Here is a tiny trained network, its code and every weight. The questions are about switching its units off for an input and a class, where a switched-off unit gives its printed mean instead of its output.

import numpy as np


def w(rows, s, z=0):
    codes = np.array(rows[::2]) - 128.0
    scale = np.full(codes.shape[1], s)
    scale[-1] = z or s
    return codes * scale


def f(y):
    return np.maximum(y, 0)


def log_softmax(a):
    a = a - a.max(-1, keepdims=True)
    return a - np.log(np.exp(a).sum(-1, keepdims=True))


def net(x, mask):
    res = np.array(x, float).reshape(1, 3) / 4 @ E
    y = f(res @ A[0][:, :-1].T + A[0][:, -1])
    res = res + np.where(mask, y, B[0][:, -1]) @ B[0][:, :-1]
    return log_softmax(res[-1] @ U[:, :-1].T + U[:, -1])


A, B = {}, {}
E = w([
[51,170,185,180,212,203,132,238,188,103,56],'x0',
[144,125,2,93,213,210,125,145,50,222,136],'x1',
[188,69,200,134,131,179,122,83,255,227,110],'x2',
],0.009)
A[0] = w([
[154,115,60,125,165,182,151,160,94,180,99,41],'N0',
[169,80,88,79,91,30,94,42,118,146,225,14],'N1',
[155,152,76,86,255,123,126,156,118,220,172,16],'N2',
[120,132,131,131,140,98,92,111,140,135,116,183],'N3',
[37,173,165,177,175,152,140,230,124,128,60,33],'N4',
[75,211,123,70,100,83,114,158,37,28,124,68],'N5',
[66,160,99,167,140,135,141,166,189,142,132,253],'N6',
[193,84,78,92,104,54,133,73,111,113,128,21],'N7',
[104,198,37,128,153,55,143,158,56,40,143,125],'N8',
[102,145,144,145,163,224,128,158,174,82,87,41],'N9',
[28,202,74,112,127,46,165,165,45,53,128,24],'N10',
[139,85,24,79,195,208,107,188,97,203,116,73],'N11',
[164,47,148,115,130,164,162,100,244,196,136,85],'N12',
[130,136,183,125,96,61,101,104,175,57,101,32],'N13',
[65,128,151,190,222,150,160,177,180,126,108,170],'N14',
[85,157,164,134,149,186,76,182,154,113,69,59],'N15',
[112,131,180,154,92,105,118,104,145,28,150,101],'N16',
[115,123,181,143,70,67,116,137,158,116,105,62],'N17',
[126,127,169,203,47,106,115,110,160,51,135,16],'N18',
[107,134,78,70,152,192,123,104,85,188,111,195],'N19',
[179,83,185,118,162,158,72,57,244,253,52,48],'N20',
[167,28,202,126,104,144,166,109,183,239,109,44],'N21',
[84,125,219,136,88,62,163,173,187,55,98,54],'N22',
[132,92,203,103,71,57,142,118,181,21,115,214],'N23',
[125,118,51,93,184,246,113,121,80,130,159,14],'N24',
[234,107,115,56,23,59,158,25,98,174,206,167],'N25',
[113,142,145,194,82,88,160,97,158,89,117,34],'N26',
[132,208,173,166,196,207,144,212,188,96,57,49],'N27',
],0.0096,0.012)
B[0] = w([
[171,213,141,138,145,124,204,70,142,178,205,156],'N0',
[51,96,63,95,55,2,188,156,103,199,110,184],'N1',
[189,174,108,162,139,134,236,94,170,150,154,160],'N2',
[149,118,84,125,131,161,89,128,112,127,113,158],'N3',
[62,110,93,97,94,4,187,156,103,161,114,171],'N4',
[134,57,189,161,176,129,110,192,166,106,141,180],'N5',
[90,107,91,104,75,184,55,115,96,122,48,193],'N6',
[71,133,90,135,67,64,152,195,95,136,134,159],'N7',
[149,92,215,162,159,144,88,205,132,90,129,196],'N8',
[105,130,82,103,107,40,153,147,79,128,95,154],'N9',
[138,28,184,215,227,81,105,190,165,39,201,178],'N10',
[195,216,102,159,127,159,189,54,181,125,137,188],'N11',
[126,82,179,176,189,115,75,196,147,79,164,188],'N12',
[177,194,103,122,166,131,195,99,181,158,149,160],'N13',
[97,107,80,84,74,100,108,119,46,160,101,190],'N14',
[80,103,83,103,100,73,143,135,92,190,146,157],'N15',
[158,180,120,143,142,162,158,108,166,161,128,171],'N16',
[165,181,96,146,167,139,170,89,150,135,126,157],'N17',
[179,201,117,151,151,122,216,87,193,164,165,157],'N18',
[165,171,113,100,108,211,126,97,178,147,94,192],'N19',
[128,56,209,189,218,104,114,199,128,54,201,200],'N20',
[125,65,183,181,190,116,145,179,134,92,151,181],'N21',
[193,168,90,137,114,151,192,77,159,143,134,177],'N22',
[169,192,101,111,121,237,142,94,145,156,137,227],'N23',
[165,165,100,137,144,128,210,107,205,148,161,161],'N24',
[73,95,73,79,57,100,105,130,69,166,55,250],'N25',
[180,181,112,160,152,82,193,89,132,148,198,146],'N26',
[108,117,100,79,67,25,130,171,111,164,87,178],'N27',
],0.0096,0.023)
U = w([
[110,127,108,119,80,76,143,131,112,154,109,94],'0',
[173,184,121,140,135,158,169,105,161,147,130,107],'1',
[139,94,169,158,182,114,124,152,142,112,140,103],'2',
[119,138,132,95,84,252,25,106,96,132,79,247],'3',
[91,146,158,113,144,109,132,83,139,98,169,105],'4',
[113,167,143,122,151,89,100,83,116,127,142,112],'5',
],0.017,0.016)

Each question gives the input, the list of numbers given to net, and the class t.
The units are the neurons (one row each of A and B). Each row of codes is followed by its name. A weight is (code - 128) times the scale printed after its matrix; where a second scale follows, it is the last column's (A, B and U).
mask holds one flag per neuron, in row order. A switched-off neuron (its flag False) gives its mean, the last column of its row in B, instead of its output. The means were averaged over made-up inputs and are rounded, as every weight is.
A unit's drop is (log p(t) with every unit on - log p(t) with that unit switched off) / (log p(t) with every unit on - log p(t) with every unit switched off).
most important unit: the unit with the biggest drop
top k neurons: the k neurons with the biggest drops, biggest first
drop of u: that unit's drop, to one decimal
input [8,-5,8], class 0: most important unit => N27
input [-4,5,-6], class 2: top 3 neurons => N10; N8; N23
input [-6,-2,-8], class 2: top 3 neurons => N10; N8; N5
input [-4,-5,-5], class 1: top 3 neurons => N23; N20; N12
input [4,6,-7], class 2: top 4 neurons => N10; N8; N23; N5
input [5,-7,-7], class 1: top 4 neurons => N22; N23; N20; N16
input [4,0,5], class 2: top 4 neurons => N20; N25; N1; N12
input [3,1,3], class 3: top 3 neurons => N1; N10; N6
input [5,5,0], class 0: top 4 neurons => N23; N14; N27; N4
input [8,-1,8], class 0: top 2 neurons => N27; N14
input [2,6,8], class 2: top 2 neurons => N20; N12
input [6,-3,6], class 0: top 3 neurons => N27; N14; N10
input [3,-4,-4], class 1: top 3 neurons => N20; N25; N22
input [4,-2,3], class 0: most important unit => N27
input [6,6,3], class 0: top 4 neurons => N27; N14; N23; N4
input [-6,-8,5], class 1: drop of N23 => 0.4
input [0,-5,-7], class 2: drop of N10 => 0.7
input [6,-8,-7], class 1: drop of N22 => 0.5
